<49> [-21 -32  -9 -27  -2  12  16 -11  21 -10  -3  16 -14  -1   3  -8  10   8
  10   9   4  13   2  -7  19 -24  -7  -4  -5]
<43> [ 36   5 -16   7  28   0   3   9  17 -14 -18 -32 -24  48  -6  18  40   4
  24  12  40  30   5 -24   9  -7 -10  37  -6]
<39> [ 25  -3  -9 -36  33 -12  35  23   0   4  10 -43  -6 -41  -1 -12  24 -25
  -6  -1  18 -21   6   1   2 -13 -17  -3 -30]
<52> [  7   7  -8  18 -13   5  -5   9  -3  -8  -9   6  -2  27   3  14  -9   4
  19  11   8  20   2  -4  -3  -6   1   6  29]
<43> [ 17  50  -7  38 -29 -13 -27  40  12 -19   5 -12  28 -22  10 -13 -15  -1
   4  -8 -18  -5 -24  45 -29  32  13  -5  31]
<49> [ -7  13  -7 -26   8   1  18  -8 -14   2  11   4 -21   1  -3  12   4  12
  11   3  -1  12   3  -9 -11 -14  21  -8  -1]
<52> [-14 -62   3  -3 -10   4  11   1 -19  -6 -24  15  18  18   0   0 -18   4
   5  33  15  -7   5 -15  38 -27 -27  -1  22]
<52> [  8  23  -8  21 -12  19 -16  -6  71   1   4  12 -24  -7  10  -3  18 -19
   7 -13  -6  34   6   4   3  20  -6  14 -10]
<49> [-23  31   8 -32  -9 -22  31  -1 -80 -13   6  14  13 -10  -3  10 -28  39
  -2  23 -30 -22 -33   9 -31  -7  62 -25  34]
<52> [  6  24  34  -8  26 -25  13 -24  -9  -3 -10 -14  11 -25  -4 -19  29   4
 -49  -2 -27 -44 -42   4  -4  43  31  21 -42]
<43> [ 32  16 -14  14 -27  22  38  28  45  -8 -16  13 -19 -18  28   0  -4 -55
  20  18   3  30   5   2   3 -15 -22   6  39]
<52> [ -7  54 -16 -13  10  -8 -24   7 -56  17  48 -17  -9   8 -12  18 -21  22
  12 -58  -5   1  21  18 -73 -14  32 -37   2]
<45> [-20  56  18 -18  -7  15  16 -48  12  42  33  45 -39 -46   3  20  -9 -17
 -19 -11 -48  14  10 -12 -19  30  50 -15 -23]
<43> [ 50  44 -20   7  12 -23  19  48  -7 -29 -14 -45  -1   9   0  16  21   9
  28  41  24  14 -22   3  -5   8  18  24  29]
<49> [-12 -17  -9 -26  -4  -5   7  20  24  -6  17 -11  14 -59   5 -31   1  -6
  -6  -4  -8 -21  -4  28   9  -3 -14 -22 -17]
<52> [  4 -27 -17 -21  -2  -6  27  29 -10 -20 -11 -11   7  -5   2  -1  -2   9
  22  40  19   2  -5  -1  23 -26 -10  -4  23]
<49> [-23 -34 -10 -49  21  16  17 -29  20  35  26  14 -40 -23 -13  22  10   2
  13  21  13  24  42 -38  42 -17  -6 -11 -40]
<42> [ 14  57 -11   6 -10 -13  -1  18  18 -13   9  -6  -6 -22   1  11   8  17
  16  27 -14  19 -23  14  -7  33  41   7  15]
<39> [  3   8   4  -2 -13   6  19   7 -22  20  10  13   2 -27   8   6 -31 -31
  -5  -3 -11  -8  15   3 -13 -10  -4 -22  18]
<52> [ 26  28 -10  29 -10  14 -10  14  31  16   7   0 -15  -3   7  15  -5 -33
  14  -6   7  28  23  -1  -5  10 -14   5  11]
<45> [ 20  71  -7  30 -12  15 -12  -3  36 -21  -1   4 -26  30  19  -9  20 -16
   3 -62 -17  28 -17  23 -68   6  18  14  11]
<42> [ 15   4  41  26  13  29   7 -61  31  59  -7  33 -34  -2   3  19   7 -67
 -42 -20 -13   5  33 -45  17  30 -18  26 -44]
<43> [ -1  -9   5  15  -7  13  -6 -11   7  10  -5  15  -5  15   3   5  -7 -14
  -1  -8   1   9  13  -9   3  -3 -13   3   4]
<39> [ -6 -20 -13 -24  20 -13 -15  11  35  -2  19 -29   4 -38 -12 -15  27  19
   2  11  11  -7   1   9  32  15  -9  -1 -43]
<42> [-18  -1  -3  -5 -10  16   7 -27  58 -40 -22  26 -24  26  14 -24  38  17
   3 -10 -13  26 -34   4  -1  -5  12  24  -6]
<45> [ 10 -31  -7   4  -5   7   6  20   6  11  -2  -4   7 -12   3   3 -14 -25
   9  16  19   2  24  -6  25 -14 -36  -6  10]
<49> [  6  -7   8  16  -7 -14 -18  24   9   5   6 -18  37 -46   1 -24 -12 -16
 -21  -3  -9 -35  -6  28  10  26 -19 -10  -9]
<49> [  9 -17  -4   7   3  12  -4   5  -3  21   6  -4  -4   5   0   7 -12 -27
   3 -17  17   3  33  -9   0 -17 -32  -8  -1]
<42> [-23 -28   3  -6  -3   2  -9  -8 -43   2   2  10  13  26  -5   0 -23  15
  -1 -19   3 -13   9  -1 -13 -28  -7 -19  11]
<43> [ 29  25 -18  45  13   0 -58  13  56 -22  -4 -38  -6  50  -4  -8  42  12
  15 -41  26  27  -2  14 -17  21 -16  35 -19]
<49> [ -2   8   2  -3   2  -8  -4  -1  15  -6   2  -4   3 -17  -2  -7  11  10
  -5   8  -8  -4 -14   7   8  19  11   5 -12]
<43> [  1  -3  28  18  -6  -2   5 -12 -62  35  -2  18  19   1  -3  20 -44 -22
 -23   3 -11 -26  16 -15  -5   5  -1 -13  17]
<45> [ 11   4  -2   0  21 -25 -17  11  10  -6   1 -32  12 -11 -17   4  25  30
   1  34  11  -7 -15  -1  30  35  12  19 -24]
<39> [ 16  21  -9 -30  41 -22   6   7  11 -11  12 -47 -12 -16 -11  -9  47  19
  -4  -6  11 -10 -16   4  -6  12  16  14 -45]
<45> [-11 -57   1  -7   2  -2   1   6 -19   1 -10  -2  20   6  -5  -4 -13   4
   1  17  18 -16  11  -8  31 -21 -30  -7   3]
<39> [ 19  22   9 -13  17 -17  24   7 -25  14   4 -18   1 -30  -6  12   2  -8
 -11  25  -3 -18  -5  -8   4  17  18   3  -9]
<42> [ -4  14  -8   2  -8  19   2 -21  79 -35 -17  18 -32  19  16 -22  46   5
   7 -15 -10  36 -27   6  -3   3   8  29 -11]
<39> [ 11  13 -18 -22  20 -13   3  18  56 -37   1 -38  -7 -22   3 -35  55  15
   2  -9   5  -1 -32  25  -1  10   4  17 -34]
<39> [-13  -1  -2   3 -26   2  -5  12  27   3  11  15  13 -47   7 -11 -17  -7
   0  15 -19  -2  -3  19  16  16  -1 -16   7]
<39> [  1   9   4   2  -2  13  11  -9 -45  21   7  14 -10  23   4  16 -28 -23
  -1 -32   0   1  25 -10 -37 -30  -4 -18  19]
<43> [  7 -14   2 -26  26   6  21  -8  17  12   8 -15 -15 -23   3 -17  22 -30
 -18 -29   7 -15  13  -4  -3 -14 -23  -2 -41]
<45> [ -7 -46  -2 -10   6 -13   2  14 -30 -10 -12 -14  26   9  -8  -4  -7  18
   4  25  19 -20  -2  -4  25 -18 -17  -4   7]
<42> [  6  14  -8   4   8  22  -6 -20  33  14   9   8 -37  21   1  13  17 -15
  10 -26   8  34  24 -17 -10  -6  -5   9 -16]
<49> [ -2 -50   5  21 -23  -1 -15  32  12  -5  -9  -7  49 -33  11 -40 -25 -31
 -18 -12   0 -39   0  33  17  -4 -55 -17   8]
<52> [-61 -49 -10 -30  -7  18 -27 -31   4   2  24  28  -5  12  -6 -17 -10  32
   5 -42  -6   4  20   6  -4 -35 -10 -33 -20]
<42> [-15 -15  42   0  -2   0  24 -45 -17  14 -24  36   6  -8   1   1  -6  -8
 -39  26 -28 -25 -19 -24  26  22  16  14 -10]
<39> [-18  48   4  15 -39  13  -7  -7 -15  11  20  40  -3 -13  13   5 -42 -10
  -1 -31 -40   8   1  22 -50   4  30 -30  34]
<45> [-27 -56   7 -30 -18  22  46 -12 -39  25  -1  43  -1 -17  10   6 -47 -33
  -2  14  -4 -10  31 -20  16 -52 -26 -36  25]
<52> [ 27  -7 -15  22 -21  10  21  24  64 -34 -39   6  -9   8  16   1  22 -11
  29  62  16  39 -20  -7  46   6 -13  37  34]
<43> [ 11   8  13  52 -52  28   6   5   3  22 -16  50   6  -1  23  15 -55 -59
   0   6 -18  16  20  -2  -3   0 -22  -8  59]
<45> [-20 -23  13  10   3   6 -36 -26  16  31  16  11   5 -10 -12   2  -7   1
 -16 -12  -5  -6  23  -8  23  22 -13  -5 -34]
<42> [  5  19  15   2  10   0   4 -19 -39  45  16  10 -11  -5 -12  39 -23 -12
  -7  12  -4   1  28 -29   1  14  17  -6  -4]
<45> [-30  12  19 -32  26 -38 -13 -26 -45   4  17 -10  16 -19 -30   9  10  71
 -20  33 -21 -31 -30  -5  16  43  63  -1 -36]
<42> [-15 -21  -9   4 -17 -14 -19  32 -28 -30  -3 -13  43   4   2 -28 -21  23
   3 -14   0 -27 -18  37 -17 -18 -11 -22  26]
[  5 -15  -5  13 -13  17   8   3  17 -23 -24  10  -4  34  16 -15   5 -16
   7 -18   7  12  -6   4 -12 -28 -23   9  22] | <39>
[ 10  51 -12  18  -1  26 -19 -22  50  14  17  14 -50  24   4  22  19 -12
  17 -35  -2  54  22 -11 -27  10  13  13 -11] | <42>
[  9 -60  10  16  -7  12   8   9 -21  34 -11   8  19  -5   1  11 -38 -46
  -6  19  22 -14  42 -23  39 -20 -58 -10  14] | <52>
[  2 -34   7 -26 -30  43  90  -9  15  29 -16  59 -32 -45  33   7 -34 -89
   0  32 -10  15  32 -30  26 -49 -35 -19  34] | <43>
[ 23   7  31  23   7 -18  17  -7 -25  -8 -38  -4  20  13   0   3   7  -5
 -27  35  -7 -26 -34 -13  15  30  13  33   8] | <52>
[-33 -34  10  15   2 -18 -68  -3 -50  21  25 -11  47   9 -25  -3 -34  39
 -15 -28   1 -37  17  15   0  12 -10 -28 -16] | <45>
[  5   0 -12 -22   7   6  11  10  53   6  18 -12 -15 -53   5 -17  20 -23
   0  -4   0   4   9  10  14   4 -15  -6 -31] | <52>
[ 19 -30 -10  14   0   9   2  16  33 -16 -23 -11   0  19   8 -11  16 -19
  11   6  26  11   4  -4  21 -16 -40  19   5] | <45>
[ 29  39 -18  15  17 -23 -28  32  18 -29   3 -51   7  12  -7  -8  35  26
  12 -11  16   4 -23  24 -19  23  11  20  -9] | <43>
[-13   4   8 -24   6 -10  15 -13 -21   8   7   7  -2 -20  -7   9  -3  16
  -7  23 -12 -10  -7  -9  10   8  26  -6  -8] | <45>
[  1   7   4   6  16  -2 -12 -19 -23  -3  -7  -4 -10  50 -10  15  11  22
   2 -12   9   8  -1 -16 -14  -3  13  15  -4] | <39>
[ -2  20   1 -10  -2  -8  14  -3  -1  -9  -3   6  -6 -10  -1   8   7  19
   5  32 -11   7 -20  -3   8  15  32   7   7] | <42>
[-20 -13  -7  13 -18  14 -20 -12   9 -12  -7  25  -5  40   2   5  -7  20
  17  -5   1  25   2  -3   0 -13   0   2  19] | <52>
[  2 -10  28  33  -6   5  -9 -27  10   3 -28  21   8  22   3  -1   2 -10
 -24   7 -10  -6 -12 -14  18  24  -4  26  -2] | <52>
[ -11  -59   30  -39   43    0   48  -52 -102   46  -17   17  -17   46
  -26   54  -16    7  -11   49   26  -14   35  -83   40  -35    3    6
  -10] | <43>
[ -5 -27  -3  14 -16  18  -7   4  -5   7  -2  13   7  15   9  -7 -25 -25
   2 -29   7   0  24   4 -10 -29 -36 -16  17] | <45>
[ 13 -30  -4  -3 -14   9  32  26  23  -6 -15   1   9 -32  18 -20  -7 -43
   0  15   7  -9   3   8  20 -20 -40  -5  16] | <39>
[-17 -48  13  15  -4  12 -13 -33  36  -3 -28  27  -3  29  -5   3  14  14
  -3  35   6  16  -3 -29  58  13 -14  30 -11] | <49>
[  7  37 -16  36 -26 -15 -47  48 -20  -9  22 -21  38  -9   1  -8 -35   9
  11 -31  -7 -11  -2  49 -44  13   2 -27  35] | <42>
[-27 -47   7   6 -23   8   4 -18  24 -42 -42  33  12  35  10 -22  10  27
   1  27  -6   6 -36  -2  32 -10  -4  21  20] | <49>
[ 23  20   2  33 -20  10   0  16  13   7  -6   6   4  -7  14   0 -17 -40
  -2  -9  -5   5   7   9 -13   6 -16   1  24] | <43>
[  0  16  -3 -15  -4  -4  25  -5  46 -35 -19   7 -15 -12   8 -12  37  20
   5  38 -13  16 -43   2  20  18  30  26  -2] | <42>
[  9 -26  18  20   3  -2   5 -12 -32   9 -29  10   9  36  -8  25 -11   2
  -3  42  14  -1   4 -34  34   4  -6  21  17] | <39>
[ 22  37 -11 -16  13 -14  16  25  -3  -2  15 -29  -6 -31   0   1  11  -5
   5   3   2  -4  -6  12 -17   7  15  -4  -5] | <52>
[-17  22  -7   1 -11   1 -10 -18  43 -47 -17  16 -15  31   5 -13  36  47
  12   6 -16  29 -46  10  -5  14  39  26   3] | <52>
[ 11 -10   6  14   2   6  -6   2  16  10  -2  -6   4  -7   4  -9   1 -28
 -13 -17   4  -8  11   2   3   4 -26   4 -12] | <42>
[-37  23  -8  25 -35  11 -49 -11 -19 -24   9  31   9  55   5  -8 -27  39
  12 -62 -23  15 -11  32 -64 -16  22 -22  36] | <42>
[ 33  25  -8  29  -3   6  -4  29 -37   6   2 -20   5  31  10   6 -24 -38
   6 -51  16  -2  23  12 -58 -29 -25 -12  32] | <49>

<91> [-11 -25  -4 -12  64  11  -8 -15  18  33  -6 -50  49 -37  31   8  34  -4
  -3 -52 -22 -19 -23 -23   9  17  36  10  27]
<92> [ 16 -25  12  13 -13  17  -1  -2  -4 -10  26  10 -30  20  -7 -14   2  -8
  15  28  -3  14  15  44 -17   7 -27 -12  -4]
<101> [ -6  35 -43  -1   4  -1  47  -8  34  -6 -15  37  -3  30   1   5  15  31
   5  -8 -19   8 -15 -11  14   2  12 -15  15]
<98> [ 29 -31   4  29  11   4 -40  -8 -12   9  20  -4  -7 -40 -31 -18 -28  -3
 -19  27   5  18  -6  25 -14  40  11   9 -24]
<98> [  9  28 -29 -16 -45  15   1 -16  11  12   7 -13  -4   2 -25  20  -7   0
  21   0  14  -7   2  16   1   3   1 -22  12]
<92> [  4  42 -25  -3 -13 -16  11 -13  -2 -16   3  52 -25  -2 -19  -9 -41  11
 -39  12  -5  27 -20 -30  25 -12  32 -23  -8]
<91> [  6 -25 -19 -19  18  26 -24  13   9   5 -21 -36  12 -32   3   7  51  16
   7 -13 -16   2  -2  17 -11   9 -11  11   9]
<92> [ -1   2 -26   9 -13   0  -5  14   6 -10 -12  26  -5   3 -35  -4   8  25
  15  30  -2  -4  15  27   2  22  -8   8 -22]
<96> [-20 -25  33  15  20 -11  27 -22  -2  22  35   3  -8  33  39 -19  -5 -27
   5  -5  -3 -10   6   3 -11  -2   5 -10  11]
<100> [ 12   9  12 -24 -44  12 -31  -8 -29 -20  31   5 -27 -12 -31   1 -37 -30
  -6  20   9   6  13  11  23 -25   1 -32  -8]
<96> [-19  23 -24 -51 -11   5 -17  11  -7 -13 -23  -3   3 -25  -5  13  19   6
 -13 -15 -11  -7   0 -25  31 -34  13 -11   5]
<96> [-23  53 -53 -33 -31  -1   1  12  20   0 -40  -2  40  -5 -41  38  17  27
  36 -12   7 -44  13  -9  37   3  14   2   0]
<96> [-26   2 -13   8  10 -30  -4 -13  -4  32   0  15   2 -17  -3 -16 -18   6
 -24   8   7 -10  -4 -17  -2  17  37   9 -18]
<98> [ 15   0   7  -4 -69   9 -44 -20 -25  27  39 -32 -12 -21 -47  11 -47 -34
  19  28  43 -18  23  40 -13  14  -2 -16 -14]
<96> [-20  17 -11  -9 -22 -39 -20  -5 -27  27  -9  14 -26 -35   0 -17 -36   5
 -60  15  24  14 -11 -35 -15 -13  28   8 -25]
<92> [ 17  -5  34  18 -15   5  -3  -8 -13 -16  34   6  -7  19 -14  -1 -36 -29
  15  15  10  -1  12  17   7   0 -10 -13  -4]
<92> [-17  -7 -11  10  17  -9   3   7   6   0  -8  22   9   3 -11  -9  11  15
   8  13 -10 -13  10   8   9  19   8  11 -15]
<98> [ 11  42 -40 -28 -29   9  16 -20  15  12  -7  -8 -17  -7   5  16  -2  11
 -19 -21   3  23 -28 -21  -4 -20  13 -27  26]
<101> [ 42   5  16  36   5  -3   0   4   8  13 -19 -43  23 -15  11  18 -19   5
  -9 -21  29  18 -29 -17 -40  20 -15  32   7]
<101> [ 19 -23  -4   0   6  26 -28   4  12  23 -11 -67  38 -31  -7  24  28   0
  30 -20   9 -18   0  25 -20  30 -13  21  12]
<101> [-26 -13  29  -5  24 -16 -10   7 -18  -6   4   4  17  -3  11  -8  -5 -19
  -4  -5  -5 -22  13 -18  24 -12  14   8 -10]
<101> [ 47 -19  41  22  15  20 -25  25 -18 -65   8  15  -5  -4 -21  -4 -21 -12
  -5  17 -12  30   0  11  18  -5 -29   4 -14]
<91> [ 58  20  -6  38  15  10  16 -23  23   0   8  -5   6  -9  -6   9 -39   6
 -22 -17   3  41 -48 -18 -12  26  14  -5  17]
<92> [ -4  49 -20 -13 -36 -19   9  14   0  -3 -35   4   3   1  -8  20 -12  18
 -10  -5  23   0  -6 -31  -1 -19  -4   9  -4]
<91> [ 45  -6 -22  37  66  14   0 -16  36  12 -12 -22  42 -41  -3   7  -2  23
 -19 -34 -19  24 -53 -19  -2  53  35  17  16]
<92> [ -2 -12  10   5   4   3   1   0   0   4   5  -9   5   7   5   0   7  -6
  13  -1   1  -8   8  11  -6   5  -8   4   2]
<91> [-25  -8  -3   9  25 -20  10   5   3   9 -11  17   9   4  10 -12  10  12
  -5   2  -7 -12   3  -9   1  10  12  15 -10]
<91> [ -1  10 -35  -9  22  23  35   6  35 -29 -15  29   4  28  -1   5  46  29
  25  -9 -40   4  -3  11  26   2  -5 -16  19]
<101> [-27  22  39  20 -18 -49  26  52 -23 -43 -41  51  -6  50  13  -6 -13  13
  -2  26  23  -7  27 -29  -2 -35 -42  39 -35]
<98> [-17  28 -29  -8 -20 -15  18  -5  13  28 -21  -6   5   4   5  12   6  18
   1 -10  16 -11  -5 -14 -14   1   8   5   5]
<100> [-12   6  37  -4 -20 -19   7  -9 -23   9  19  -5 -15  16  27  -4 -30 -32
 -14  -4  21  -2   4 -21  -9 -32  -3  -8   3]
<98> [-26 -35  41  16  -9 -18 -19  -9 -22  40  29 -30  14   4   4  -7 -17 -36
  26  13  30 -44  33  24 -20  18  -2  16 -16]
<100> [ 49  17   0  32 -22   5 -37  -1  -4  -8   4 -13  24 -35 -63  19 -58  -3
   3  16  29   4  -9   9   6  40   8  12 -21]
<96> [-10 -22   8   7  36   0   9 -21  -1  -4  35  34 -14   9   8 -27  -7 -13
 -12   7 -29   6  -2   4  21   5  27 -22   0]
<100> [  5  -3 -10  49  -3 -25  -7 -20  -4  17  28  48 -13  -4 -46 -26 -56   6
 -11  49  13   2   3  21  -2  53  31   3 -39]
<98> [-36  16   6 -27 -18 -11  29 -16   0  25   9 -11  -5  28  37   6   7 -19
   8 -22   8 -21   7 -19  -1 -33   5 -18  23]
<96> [ -8 -11  16   2   9  -3  16  -1  -2   0   8   5 -11  19  26 -10   8  -7
  -2  -3  -6   4   2  -1  -8 -13  -9  -3   7]
<96> [  8 -13   6  32  12 -15  22  25   4  -9 -27  21 -22  21  24 -17  19  30
 -15  17   1  30  -5   3 -43   4 -36  30 -13]
<91> [ 36 -17  -9  -2  11  30 -43  -3   2   2   2 -41  20 -51 -27  12   2  -2
  -1  -9  -4   8 -14  15   2  25   8   3   3]
<91> [-27 -29 -14  -6  24  -5 -17   0  -5  14   3  15  -4 -18  -5 -23  21   9
  -7  16 -19 -11  12  15   6  16  19   4 -17]
<92> [ 18 -19  14   7  11  21 -34  -2  -1  -1  14 -35  38 -26 -30  15  -7 -19
  28  -6   2 -24   8  21  18  28   6   6  -2]
<92> [ -3  -4   4  11 -40   6   7  21   9  12 -16 -32  18  32 -10  23  27   7
  64  11  31 -36  36  45 -33  17 -52  25  -3]
<101> [  6   0   0   4 -20  -5  -7  -9  -5  28   3 -23  -9 -11   5   1 -11  -3
  -9   1  22   5  -5   2 -31   4  -4   5   0]
<92> [-27  -1 -28  -2   6  -8  16  11  19  22 -29  -3  14   9   9   3  42  29
  19  -3  -2 -21  10   8 -16  15  -5  20  -1]
<98> [  9  28  -4 -19 -21   7  10   7   7  -2 -23 -30  10   2  14  27  10   3
   5 -28  13   2 -10 -21  -7 -24 -16   2  21]
<100> [ 16   0   4   1 -24  12 -29 -21  -4  27  24 -43  20 -25 -28  18 -29 -25
  19  -4  25 -20   3  17  -2  23  12  -6   3]
<101> [-40 -14 -20 -19 -30  -9  16 -45   1  79  36 -22 -36  10  33 -17  11 -15
  -1   2  16 -14   8  21 -45   1  17 -25  16]
<91> [ -1  21   4  30   1 -25  32 -16   4  -5  18  51 -14  31  -5 -15 -44  -1
 -13  16   3  10  -8 -15  10   7  19 -11  -9]
<96> [ -9 -29  -8   7  44 -14 -36  -7  -9  29  -4  -9  13 -58  -2 -20  -4   7
 -40  -1  -8   2 -16 -15  -3  29  42  20 -18]
<100> [-38   6 -25 -38  -4   6  30   6  15   4 -17   4  -8  29  29   3  58  15
  20 -14 -19 -15  13   2   3 -27 -11 -12  21]
<100> [-45  -5  14  -7   7 -25  39 -22   2  49  11 -12  -6  31  62 -11  13 -15
  -4 -23   9 -18   1 -21 -26 -19  10  -3  20]
<100> [  8  23 -45  -3 -10   6  -1 -12  19  11  -7   5   5 -16 -30   9  -3  21
   1   1  -2   1 -12   4   8  23  22  -9   1]
<98> [ -9  -7  13  -3  33   9  26  14  11 -32  -7  17  11  31  22   0  31   2
  18 -14 -29  -5   5  -5  24 -16 -12  -2  13]
<98> [ -3  16   8 -20  -3   7  13  19  -3 -43 -12  20  -5  22   7   7  13   0
   6  -6 -16   4   6 -13  27 -36 -18 -10   8]
<91> [ 19  30   1  27  -5  -3  -3  25   7 -50 -17  33  39  12 -60  21 -30  11
  34  17   4 -20  14   3  46  24  -4  15 -24]
<101> [-12  -2  22   2 -50 -28 -26  25 -32  22 -22 -29  -8  -9   1   4 -11  -3
  -3  21  51 -14  25   4 -46 -10 -35  37 -28]
<100> [  0  -3  35  15   2 -21   4  -1 -21  -6  13  16 -18   9  18 -16 -34 -18
 -28   8  10  15  -4 -20  -7 -17   0   2 -10]
<96> [ 10  17 -10  -7 -27  -8 -27  -2 -16   7  -4  -5  -9 -32 -22   3 -30   0
 -26   9  19  10  -7 -11  -3  -2  12   1 -14]
<100> [ 14  15   2  -3  -4   3  -1   3   3  -2 -12 -20  13  -9   4  16  -6   0
  -5 -18   9   5 -13 -18  -2  -7  -2   5  10]
<101> [-34  36 -60 -58   3  -1 -32  -8  -2  -6 -11  28  17 -52 -48   6  -1  13
 -20  -5 -28 -23  -2 -28  77  -8  70 -27  -9]
[-41  33 -24 -12   9 -31  23  -1  12  22 -30   9  28   3  12   9   7  18
  -5 -22   3 -29  -5 -41  16  -4  31  12   1] | <101>
[ 58  -3  -7  21  20  17 -45 -28   0  13  20 -31  16 -72 -35   5 -52 -10
 -39 -11   4  31 -45 -11   3  39  43  -4   0] | <100>
[ 24   8 -50   3  19  19   3 -12  17 -33  10  65 -34 -11 -37 -22  -3  31
 -27  26 -44  45 -22  13  30  17  27 -32  -6] | <98>
[-12  24  -8  11  -8 -34 -17  44 -20 -48 -40  66  -1  -6 -45  -9 -22  32
 -18  42   3   0  17 -16  30  -1  -2  29 -53] | <92>
[  1  -3  30   1 -36 -14 -20  62 -30 -39 -46  -1 -11   9  -3   5  15  14
   5  28  27   3  31   7 -26 -28 -69  44 -32] | <92>
[-22 -10   9 -37 -17  12 -16 -14 -17   7  30 -13 -10  -3   3  -1   4 -32
  10  -2  -5 -20  19  11  19 -25   9 -29   9] | <91>
[ 27  31 -28 -47 -30  30 -38  10 -13 -50  -6  13 -17 -37 -46  15 -10   2
 -19   6 -17  25  -7  -6  48 -31   7 -32  -1] | <96>
[-23 -60  14   0  19  17 -21 -26  -2  48  45 -40  12  -7   7 -13  25 -31
  37   2  -5 -40  27  51 -12  33  10  -6   5] | <100>
[ -2  11   4  14 -10 -15   9  37 -13 -61 -17  76 -31  31 -24 -19  -7  23
  -7  46 -11  20  20   6  18 -15 -27   6 -35] | <100>
[-16 -22  -8 -29   0  21 -12 -22   2  28  25 -31   0 -11   9   0  25 -19
  17 -12 -10 -19   9  22   2   0  12 -22  19] | <100>
[  8  -8  -9 -14   4   9 -19  -9 -17 -26  24  43 -43 -18 -17 -27 -16  -4
 -37  26 -26  34  -6   4  24 -13  19 -31 -12] | <100>
[-36 -16 -22  22  54 -35  26 -19  14  44  -4  32  -7  -4  34 -37  10  25
 -40   0 -17   6 -20 -23 -18  25  44  13  -8] | <98>
[ -8   4  38  13   3 -14  -6  10 -10  -5  -1 -17  43   7  -5  17 -23 -23
  24 -12  20 -37  15 -14  18   2  -1  19  -7] | <92>
[ 27   7 -31 -10 -29  21 -15   0   2  -9  -1   4 -31 -16 -27   0   3  16
  -9  19  -2  30  -7  23 -11   3 -11 -15  -2] | <92>
[ 16  -5  27  23 -12  -7 -20 -21 -10  33  25 -40  21 -17  -9  10 -46 -31
   5  -6  35 -15  -3   1 -15  23  12   8  -2] | <100>
[-13  10  29  46  18 -53  15  -4 -10  21  -4  19  18   7  12 -12 -53  -4
 -26   3  28  -9 -10 -40 -11  17  24  32 -24] | <91>
[  1  -9  39  10 -10 -12  -9  -3 -24   0  22  -3  -9   6   6  -7 -32 -29
  -7   9  17  -2   9  -3  -5 -11  -5   0  -9] | <100>
[ 24  -4   8  32  44  11  36  -9  34   2  -4 -17  30  20  27  10  12   6
  14 -34 -12   8 -27 -10 -10  22  -3   9  28] | <101>
[ 47 -19 -10 -24  12  38 -59  -2 -15 -21   7 -23 -16 -71 -23  -3  -3  -4
 -42  -2 -21  45 -27   3  10  -4  11 -16   2] | <92>
[  7 -24 -20  44  63 -11  10   1  30  35 -30 -15  33 -23  17  -8  25  38
 -13 -16  -8   7 -29  -8 -34  56  16  43  -2] | <98>
[-31  -1  38  -7  -8 -41 -38  22 -43   8 -17 -14  19 -29   2  -1 -30 -19
 -24   4  33 -28  18 -36   4 -19   8  35 -33] | <101>
[ -2   3  -8  11   0 -19  -4  -3 -10   1   2  33 -25 -10  -7 -21 -23  10
 -35  22   1  21  -8  -9  -5   3  15   1 -20] | <96>
[ 25 -16 -16   6   3  16 -23  -9   0   5  10  -4 -16 -30 -18 -10  -4   7
 -16  14  -6  25 -12  20 -12  21   6  -6  -5] | <91>
[  3  28  10  13   2 -11  47 -37  11   7  32  24 -14  37  25  -4 -40 -20
 -14 -16   0  14 -24 -29   8 -14  24 -32  24] | <91>
[-23  -7 -38 -29 -16  18  -1 -10  15  26   4 -14  -3   1  -8   4  43   9
  31   2  -9 -24  18  35  -3  10   1 -15  11] | <101>
[-16 -10  18   7   9   6  18 -33  10  23  44 -13  23  27   6   5 -11 -35
  40 -14  -1 -38  13  15  18  15  20 -21  18] | <96>
